z_123: [  6  71 -26 -46  18 -47  16  46  72   3  18 -31  86 -29 -13  26  23   3]
z_392: [ 12 -16  36 -22 -22  33  13 -11 -31  -7 -23  35 -24  66  26 -13  35  23]
z_152: [-13  42  21  51 104 -45  34 -45  29 -22  57 -49  -5 -13   8   2 -45 -51]
all z_152: [-45]
5 7 16
q: [ 57 -49]
z_152
q: [ 26 -13]
z_392

z_152: [ 97  34  61 -12  20  23 -84  21]
z_736: [-76  -4  39 -21  -4  11   5  13]
z_951: [  6 -12  21  16 -20 110  16   3]
z_553: [ 39 -28  59  20 -12 -84  23   7]
z_419: [ 27 -20 -33  -5   3  97   4  -1]
z_976: [-36  18  23   0   5  43  -2  28]
z_159: [-85   5 -21   8  -2 -52  -5   3]
z_76: [-17 -21 109   0   9  18 -18 -28]
z_392: [ 13   1 -16  -7  14  36   2  -2]
q: [ 20  23 -84]
z_152
all z_159: [-5]
6
present: [13  5 11]
no
present: [ 39 -28]
yes
q: [ 20 -12 -84  23]
z_553

z_850: [ 89  89 -35  37 -84  89 -33  37]
z_152: [ 88 -72 -72 -54 -85 -27 -33  20]
z_976: [  8   5   1  -4  -8  -1 -33  13]
z_123: [  1  -4  -8   1 -33  13 -33 -77]
q: [  1  -4  -8  -1 -33  13]
z_976
all z_850: [37]
3 7
present: [-84  90 -33]
no
all z_152: [88]
0
all z_850: [89]
0 1 5
q: [  8   5   1  -4  -8  -1 -33]
z_976

z_76: [-56   3  23 -37  26  22 -44  -3  15  77 -24 -22 -40  28   0 -16 -28 -41
 -84 -36  28 -45 -34]
z_976: [-37 -21  27 -45  35  16 -50   6  18  63  13  63  21 -52  -8 -71 -34 -50
 -75 -43  37 -53 -42]
z_159: [ 44  44  10 -31  11   4  44 -32   5  27 -55 -18 -27   6 -15  27 -18 -34
 -53 -30  16 -37 -28]
z_951: [ 44 -20 -35  18 -35 -29  20  13 -28 -51  23  53  11  30   1 -68   1  24
  34  18 -43  26  13]
z_152: [ 85  62  23 -41  35 -36 -45 -35  18 -81 -50  60 -37   5 -24  27 -30 -46
  60 -40  30 -48 -36]
z_553: [ 20 -13 -15   3 -16 -16  -1   6 -13 -13  -4  37  -4  36   3 -34 -10   6
   6   3 -24   6   1]
z_123: [ 63 -16  29 -46  46 -20 -49  13  23 -38  34  63 -52  21  -8 -97 -39 -50
  27 -44  39 -53 -42]
z_736: [-51  -4   0 -19   2  12 -25  -7   1  62 -33 -16 -23  25  -2   5 -18 -21
 -66 -18   3 -23 -17]
z_721: [ 27  31   9 -24  15 -13 -29 -18   8 -19 -41  29 -25  18  -8  16 -20 -26
   5 -23  12 -28 -21]
q: [-13 -13  -4  37  -4  36   3]
z_553
q: [ 63 -52  21  -8]
z_123
all z_159: [44]
0 1 6
q: [-20 -26]
z_721
q: [ 44 -20 -35  18 -35 -29  20  13 -28 -51  23  53  11  30   1 -68   1  24
  34  18 -43  26  13]
z_951
q: [ 27 -45  35  16]
z_976

z_159: [  15  -30  -58   51 -113]
z_76: [  15 -113 -113 -113 -113]
z_392: [ 15  51 -58  51  64]
q: [ 15  51 -58  51]
z_392
all z_392: [51]
1 3
present: [-113 -113]
yes
all z_392: [15]
0
all z_76: [-113]
1 2 3 4

z_850: [ 35  11 -18 -21  -1 -29  -8  59 -29  30  24 -75  62  62 -35  -1 -29   3
  -4 -23 -61  -1]
z_123: [-15  31  10 -59   8  12   0  76 -47  95  13 -70  52 -22 -25  47  34   0
   5   7  -4  11]
z_419: [ 13  14 -14 -20  -7   2  -7  65 -16  43  23 -63  61  24 -31   2  -7  -1
   2 -25 -47  -4]
z_392: [  18   29   16  -13   -3    1  -27  -16  -52    8    8 -109   38  -56
  -36   20   21  -16  -27   -6    0   75]
z_976: [-13  24  17 -64  16   4  -3  26  -7  76 -13 -66  45 -30 -22  61   7 -13
 -22 -15 -35  -7]
z_76: [-17  33  11 -13 -15 -23 -24  -1 -53  20  12 -90  42 -35 -33  32  18 -13
  -9 -21   3  75]
z_152: [-24  35  29 -66  13  17  -5  30 -41  93 -13 -75  42 -56 -22  46  34 -15
 -17   7  -2  27]
z_951: [ 13  14 -14 -20  -7 -34  -7  65 -16  43  23 -63  61  24 -31   2  -7  -1
   2 -25 -47  -4]
z_721: [-25  35  29 -65  14  17  -3  45 -42  95 -11 -72  45 -48 -22  47  33 -11
  -9   2   3  22]
z_736: [ 39  24  17 -64  16   4  -3  26  -7  76 -13 -66  45 -30 -22  10   7 -13
 -22 -15 -35  -7]
z_553: [-12  20 -19 -19 -13 -34   0  76 -36  64  24 -63  62  24 -27  26   5   3
   5 -25 -24  -7]
q: [-24  -1]
z_76
all z_850: [62]
12 13

z_159: [-62 -16  -3  72 -43 -27  63   5  37  39  -4 -65  60  55 -48  84  44 -40
 -58 -42  76 -27  82  74]
z_419: [-68  39 -68 -18  49  69  85 -83   5 -48  16 -82  84  33  41  79   1 -22
 -77  41 -67 -50 -15 -77]
z_736: [ 85  44  36 -13  12  29 -66  -4  12 -34   2  37 -61 -66   2 -53 -13 -84
  66  33 -76  48  75  12]
z_76: [ 72 -88  21  15  20  54  57  47  70 -47  37  75 -39  69  33  54 -29  31
 -43 -86 -50   7 -15  87]
z_951: [ 65 -24 -80  52  11  18  26  49  57  72 -25 -63  72   8  70  88 -27  49
  57   7  36  48  86 -32]
z_721: [ 90  60  29 -66 -71 -69 -48 -83 -51 -68  58 -52  12 -61  26 -50 -81 -70
 -46 -11  39  60  66  78]
z_850: [-89  10 -62 -41  19 -51 -16  82  20 -63  59  59 -60 -41   0   5  22 -43
  14 -36   3  75 -63 -12]
all z_159: [-27]
5 21
present: [-58 -42]
yes

z_736: [ -3  -2  -1  -2   0   9  -3   0  -3  -1   3  -6  -3  -8   0  -6   2 -10
  -5  -4   4   0  -3   0   0   1  -1  -1  -6   0  -2   2 -10]
z_419: [  -6  -45    0   10    2  -66   -3    1    3    3    4   39   -1    9
   80   16   -7    1   11 -114   -3    3   -6    3    1    4   -1  -44
  -20   -6   -5  -30  103]
z_123: [ 4 -5  1  1  1 -5  5  1  3  5  0  6  4  5  2  3 -1  7  8 -6  1  3 -4  2
  2  2  2  0 -1  3  4 -2 11]
z_152: [ 0  2 -1  2  3  2 -1 -1  1 -1  0  1  0 -6  2  3  0 -3  0  0  1 -1  5  0
  2 -1  0 -1  4  0  2 -3  0]
z_392: [ 61   8 -52  77  28  18  62 -62  78   4 -67  -7  48   1   0  13 -59  -9
 -11 -12 -39 -71   3 -60  78 -76 -53  20   1  50 -30  -8  14]
z_159: [ 4  0 -1  2  1  4  5 -1  3  1  1  2  2  1 -1  1 -2  5  2 -1 -2 -1  0  1
  1 -2 -1  3  1  3  2  1  2]
present: [-1 -2  0  9]
yes
present: [13  0  1]
no
all z_159: [2]
3 11 12 18 30 32
q: [0 9]
z_736
all z_152: [1]
8 11 20
all z_419: [16]
15
present: [-2 -1 -2  0]
yes

z_419: [ 64 -13  57  33 -13  25   9  36 -29   5  17  30 -11  12  47 -31 -45  10
 -32  -2  16 -10  54   1   8  33 -13 -32  64 -97  17  53  36  21  21  23
 -25   6 -21  51 -12 -28  15   9  48  19  32 -40 -15  20 -69 -33 -63  65
  18 -33  25  25]
z_553: [ 66 -18  66  33  -5 -20  28  51   2 -17   5  45  -2  -5  13 -38 -13   1
  -2 -25  15 -14  27   4   7   5 -68 -43  41 -61   6  34  57 -23  22  34
 -46  15   0  65   5 -21  16  -1  45  28  30 -41 -12  30 -55 -57 -29  19
  19 -27  -8  27]
z_152: [-13   3 -19 -43   3 -10  -2 -17  48 -39  13  45  13  12 -48 -28  58 -29
  43  -3  33   4 -66 -39  20 -36 -59  -4 -18  34 -45 -78  20 -42  24 -26
 -31 -32  39 -55  65 -33   9 -26 -37  17 -29  22  40  -3   0  14  -3 -39
  38  36 -69 -10]
z_951: [  22    3    7  -28   -2  -18    8  -18   62  -30  -15   66   21   -5
  -27  -43   46  -23   68  -17   42  -10  -31  -35   50  -26 -103  -19
  -11    3  -59  -32   56  -74   39   11  -16    3   41  -37   36  -36
    8  -14  -21   29   -8  -16   43   33  -22  -35   -5  -45   65   26
  -72   23]
z_392: [-13   3 -19 -43   3 -10  -2 -17  48 -39  13  45  13  12 -48 -28  58 -29
  43  -3  33   4 -66 -39  20 -36 -59  -4 -18  34 -45 -78  20 -42  24 -26
 -31 -32  33 -65  47  46  20  15 -48 -48 -26  30  16  -5  67  64  32 -21
 -51  50 -17 -29]
z_721: [-22   4 -48  -6  30  -4 -40  27 -58  39  23 -33  -5  -8  18  25 -33  37
 -55  21  -2  23  -5  23 -65  52  84  33 -24  17  55  18 -16  53 -18 -48
  27 -14  -7 -15   5  45  20  32  -5 -49   1   7 -15  -5  31  55  -7  46
 -66  11  42 -19]
z_736: [-45  19 -82 -36  26  15 -57 -24 -35  47   7 -30   6  -6  15  28 -17  29
 -21  33  11  24 -16   3 -32  47  84  50 -46  36  19   2 -25  37  -9 -55
  63 -14   5 -75   1  37  10  33 -39 -51 -15  16  14  -2  45  68  -1  24
 -36  36  22 -16]
z_123: [-32  11 -49 -43  19 -31 -16 -21  38 -10  -9  17  19 -13 -43  -3  48  -7
  44  -2  20   9 -60 -16   2 -18 -32  19 -56  69 -29 -51  12 -43   8 -28
  12 -10  40 -63  39   9   6  -4 -46 -11 -25  17  33   8  39  19  31 -52
   7  44 -50  -8]
z_76: [ 56 -11  32  42  13 -13  -5  59 -52  36   2   5  -6 -20  54 -10 -63  40
 -45  -7   5  -2  60  34 -30  62  12 -13  25 -65  51  91  41  21   4  18
   7  29 -19  62 -31  25  23  38  50 -15  44 -53 -30  38 -32 -31 -31  62
 -30 -29  48  28]
q: [54  1]
z_419
present: [ 23  38  50 -15]
yes
present: [ 18 -16]
yes
present: [-103  -26   50  -35  -31]
no
present: [-32 -31]
yes
q: [-13   3 -19 -43   3 -10  -2 -17  48 -39  13  45  13  12 -48 -28  58 -29
  43  -3  33   4 -66 -39  20 -36 -59  -4 -18  34 -45 -78  20 -42  24 -26
 -31 -32  39 -55  65 -33   9 -26 -37  17 -29  22  40  -3   0  14  -3 -39
  38  36 -69 -10]
z_152

z_736: [-12 -49   6  -4 -34 -55 -59  26 -36 -30  48  19  22  -4 -52  -3   2  10
   6  -1 -10   5  10  12   2  31   1  -1 -15  32 -32 -24 -43  14   8  -2
  -7   2  35  65 -52  14 -11 -16  73  27 -17 -52  68  76  40  17  44   2
  19  56   6]
z_553: [  6  20  23 -12   1  47 -17   5 -19  -8  42   4  10   9  37   5  35  16
  20  36 -31 -28  15  17 -36 -17 -25 -36 -56  11 -39   7 -52  18  -1  37
 -24 -12  43  73 -36  -3  -4  22  75  28  -2 -33  71  30  13  17  25  22
  41   9 -14]
z_951: [ 23  41   9 -14   1  47 -17   5 -19  -8  42   4  10   9  37   5  35  16
  20  36 -31 -28  15  17 -36 -17 -25 -36 -56  11 -39   7 -52  18  -1  37
 -24 -12  43  73 -36  -3  -4  22  75  28  -2 -33  71  30  13  17  25  22
  41  39  13]
all z_736: [-52]
14 40 47
q: [ 22  41   9 -14]
z_553

z_721: [  79  101 -109  -93  -49  -64 -102   73  -47  -53   94  -82  -30   91
   72  -50   59]
z_850: [  89 -110   75   77   56  -89  115   69   58   68  -88  115  -26 -114
  -23 -110  -40]
z_123: [-102  -53 -109  -64  -49   79  -93   73   31  -53   94  -53  -30   91
  -53  -50  -73]
all z_123: [-53]
1 9 11 14
q: [-102  -53 -109  -64  -49   79  -93]
z_123
all z_850: [58]
8
all z_850: [-23]
14

z_76: [  1 113   6   2  54]
z_152: [   5  -82 -100  111   71]
z_392: [-11  85 113  10   5]
z_553: [  15  -41  -89 -100  115]
z_850: [-10  84  88 114   6]
z_159: [  6 -49 -49   7  83]
z_721: [-19 114  76  86 -31]
z_736: [  8 -45  17  84  84]
z_123: [ -8  88 -35 -50  18]
z_976: [   8 -100  117   81   85]
z_419: [ 14  17  86  90 111]
z_951: [-22  73  86 -30 -43]
q: [-35 -50  18]
z_123
present: [-11  85 114]
no
present: [   5  -82 -100  111   71]
yes
all z_159: [6]
0

z_850: [  47   16   -4   -4  -10   81   71   66   72  -13  -12  -76  -31  -58
   54   20 -101  -22]
z_736: [  54   49   16   -3   -7   83   74   63   90  -13  -16  -83  -36  -55
   50   19 -116  -22]
z_123: [ 47  36  19  -7 -10  71  65  63  51 -11  -8 -62 -25 -53  51  18 -84 -18]
z_152: [  52   47   17   -4   -9   83   73   65   81  -13  -14  -80  -34  -57
   53   20 -109  -22]
z_951: [ 46  49  19  -8 -10  67  63  61  46  49  -7 -58 -24 -50  49  18 -79 -17]
z_976: [ 45  31  19  -8  -9  63  61  59  42  -9  -7 -55 -23 -47  46  17 -76 -15]
z_553: [ 49  39  19  -6 -10  75  67  65  56 -12  -9 -67 -27 -55  53  19 -89 -20]
present: [-50 -24 -58  -7]
no
q: [-12  -9 -67 -27 -55  53  19]
z_553
all z_951: [49]
1 9 14
all z_850: [72]
8
present: [ 46  49  -7 -58 -24]
yes
q: [47 17 -4]
z_152

z_553: [ 55 120  99  69  30  10   3   1   1   4  59]
z_951: [ 73 101  89  52  21   5   4  -1   2  12  22]
z_123: [ 72  31  82  93   2   0   4  15  51  84 116]
z_976: [76 68 84 46 46  4  7  8  1 19 67]
z_392: [ 55 120  99  69  30  10   3   1   1   4  25]
z_736: [93 82 72 31 10  4 -1 -2  3 19 58]
z_419: [ 0 23  8 28 65 95 95 65 26  0  9]
z_152: [ 62 103  97  60  26   8   4   1   4   3  56]
all z_976: [46]
3 4
present: [1 4]
yes
q: [93 82 72 31]
z_736

z_392: [-106   22  -41   26  -18   17  103   -1    5  -29  -41   35    5  -37
   -5  -18  -63  -99   11   -7   19  -11  -13   83]
z_123: [  -7   17   19  -15 -103   21   17  -43  -40 -103   -5    4   20   35
   32  -27   -1  -85   71  -25   18  -11  -13   83]
z_159: [-26 -21 -30   2  78   2  32  40  -1  92  22 -11 -65 -28 -24  32 -30  79
 -46  34 -23  10  14 -58]
z_553: [  5   0  19 -33 -85  29  14 -34 -65 -69  32 -14 -27  46  30  -6  -3 -24
  71  -8   1  -4 -18  81]
q: [-103   -5    4   20   35   32  -27   -1]
z_123
q: [  -7   17   19  -15 -103   21   17  -43  -40 -103   -5    4   20   35
   32  -27   -1  -85   71  -25   18  -11  -13   83]
z_123

z_123: [ 65  92  19 -33  11 -33  92]
z_976: [ -42   30   64  -33   11   43 -106]
z_152: [ 65  93  19 -33  11  43  66]
z_76: [ 68 -77 115  67 -43  30  64]
q: [-43  30  64]
z_76
present: [64 30]
no
present: [-33  19]
no
all z_123: [92]
1 6
present: [30 64]
yes

z_721: [-11 -11 -11 -13 -41  13 -13]
z_736: [  0   0  66  88  87  88 -65]
z_392: [  15 -111  -11  -41  -13   -1   23]
z_850: [ 23  15 -11 -13 -19  -1  23]
q: [-11 -11 -11]
z_721
present: [-11 -11 -11 -13]
yes
all z_721: [-11]
0 1 2
q: [-13 -41]
z_721
present: [ 23  15 -12]
no
all z_736: [87]
4
all z_392: [-41]
3

z_76: [-96  -2  -2 -96 -96  -2 -15]
z_736: [-38 -12 -39   4 -37  -8  22]
z_159: [-39  -2 -37  -3 -12   4 -21]
all z_159: [-39]
0
q: [-39  -2 -37  -3 -12   4]
z_159
q: [-39  -2 -37]
z_159
present: [-37  -3]
yes
all z_76: [-2]
1 2 5

